Below are the code and all the weights of a small trained network. Each question names an input and a class and asks about switching units off, where a switched-off unit gives its printed mean instead of its output.

import numpy as np


def w(rows, s, z=0):
    codes = np.array(rows[::2]) - 128.0
    scale = np.full(codes.shape[1], s)
    scale[-1] = z or s
    return codes * scale


def f(y):
    return np.maximum(y, 0)


def log_softmax(a):
    a = a - a.max(-1, keepdims=True)
    return a - np.log(np.exp(a).sum(-1, keepdims=True))


def net(x, mask):
    res = np.array(x, float).reshape(1, 3) / 4 @ E
    y = f(res @ A[0][:, :-1].T + A[0][:, -1])
    res = res + np.where(mask, y, B[0][:, -1]) @ B[0][:, :-1]
    return log_softmax(res[-1] @ U[:, :-1].T + U[:, -1])


A, B = {}, {}
E = w([
[204,191,115,83,113,226,55,174],'x0',
[122,9,128,20,28,32,63,153],'x1',
[215,167,218,172,17,109,137,18],'x2',
],0.011)
A[0] = w([
[68,88,101,184,202,32,171,146,205],'neuron 1',
[153,74,190,75,44,87,47,84,12],'neuron 2',
[172,70,204,61,47,95,48,128,46],'neuron 3',
[199,254,104,186,125,167,82,232,97],'neuron 4',
[158,39,71,55,169,175,87,190,116],'neuron 5',
[244,170,195,96,76,134,60,108,17],'neuron 6',
[72,210,203,205,141,145,194,87,204],'neuron 7',
[216,181,253,134,93,192,12,90,86],'neuron 8',
[82,112,184,192,214,90,218,86,253],'neuron 9',
[8,67,130,111,141,81,171,139,171],'neuron 10',
[181,91,241,195,64,138,174,94,184],'neuron 11',
[63,78,112,44,93,71,70,177,202],'neuron 12',
[129,202,200,165,72,151,163,37,171],'neuron 13',
[47,167,100,183,199,184,151,181,239],'neuron 14',
[174,114,69,33,66,142,52,154,106],'neuron 15',
[153,58,175,188,30,13,165,31,125],'neuron 16',
[12,103,93,125,92,45,129,91,188],'neuron 17',
[118,144,102,154,222,177,100,196,249],'neuron 18',
[29,169,73,208,183,118,203,129,201],'neuron 19',
[135,104,174,206,85,48,208,57,107],'neuron 20',
],0.0097,0.0034)
B[0] = w([
[38,35,117,23,161,96,166,46,205],'neuron 1',
[17,119,55,157,68,54,139,88,215],'neuron 2',
[38,109,46,129,91,53,106,112,220],'neuron 3',
[118,189,181,143,61,210,240,177,228],'neuron 4',
[133,183,190,47,148,184,39,189,196],'neuron 5',
[93,23,37,146,71,179,104,71,216],'neuron 6',
[203,144,144,89,125,125,37,38,238],'neuron 7',
[194,47,40,124,88,221,178,45,241],'neuron 8',
[133,140,76,47,188,43,58,5,221],'neuron 9',
[110,58,182,35,146,135,209,179,197],'neuron 10',
[173,162,138,171,149,35,124,79,230],'neuron 11',
[127,119,202,72,64,76,82,243,218],'neuron 12',
[190,112,184,135,134,136,84,29,242],'neuron 13',
[20,138,79,189,127,166,199,94,232],'neuron 14',
[5,157,92,91,103,137,75,136,200],'neuron 15',
[119,201,135,234,128,19,204,186,251],'neuron 16',
[190,2,193,98,77,60,190,203,196],'neuron 17',
[36,185,85,218,130,193,166,123,218],'neuron 18',
[49,85,47,132,143,138,124,20,228],'neuron 19',
[177,206,189,190,203,62,49,114,216],'neuron 20',
],0.0079,0.018)
U = w([
[55,68,56,114,126,99,134,50,135],'0',
[75,200,113,186,132,179,190,147,253],'1',
[172,199,189,137,202,80,83,51,113],'2',
[222,94,136,157,95,192,162,58,50],'3',
[132,41,196,54,133,100,180,192,85],'4',
[111,148,131,50,112,163,10,194,153],'5',
[110,191,168,215,104,22,181,152,99],'6',
],0.011,0.0047)

Each question gives the input, the list of numbers given to net, and the class t.
The units are the neurons (one row each of A and B). Each row of codes is followed by its name. A weight is (code - 128) times the scale printed after its matrix; where a second scale follows, it is the last column's (A, B and U).
mask holds one flag per neuron, in row order. A switched-off neuron (its flag False) gives its mean, the last column of its row in B, instead of its output. The means were averaged over made-up inputs and are rounded, as every weight is.
A unit's drop is (log p(t) with every unit on - log p(t) with that unit switched off) / (log p(t) with every unit on - log p(t) with every unit switched off).
The circuit of an input: a set's keep is (log p(t) with only the set's units on - log p(t) with every unit switched off) / (log p(t) with every unit on - log p(t) with every unit switched off). Starting from the 12 units with the biggest drops (on a tie, the unit counted first), units are removed one at a time, each time the one whose removal leaves the highest keep (on an exact tie, the one counted first), for as long as the keep stays at least 0.8.
circuit, biggest first: the units of the circuit, biggest drop first
top k neurons: the k neurons with the biggest drops, biggest first
drop of u: that unit's drop, to one decimal
input [5,0,7], class 3: circuit, biggest first -> [neuron 8]
input [8,2,0], class 5: circuit, biggest first -> [neuron 5; neuron 19]
input [1,-8,-6], class 1: top 2 neurons -> [neuron 18; neuron 4]
input [1,8,-4], class 5: top 2 neurons -> [neuron 5; neuron 15]
input [-7,1,-6], class 4: top 2 neurons -> [neuron 10; neuron 17]
input [-8,6,0], class 4: top 3 neurons -> [neuron 10; neuron 17; neuron 1]
input [5,-6,1], class 3: top 3 neurons -> [neuron 8; neuron 16; neuron 7]
input [3,0,-8], class 1: top 2 neurons -> [neuron 18; neuron 14]
input [0,8,0], class 4: top 2 neurons -> [neuron 12; neuron 17]
input [8,0,5], class 3: top 2 neurons -> [neuron 8; neuron 4]
input [-4,-8,1], class 2: drop of neuron 6 -> 0.2
input [1,0,-1], class 1: drop of neuron 13 -> 0.0
input [0,6,-5], class 4: drop of neuron 10 -> 0.2
input [5,-3,1], class 3: drop of neuron 16 -> 0.1
input [-6,1,7], class 6: top neuron -> [neuron 16]
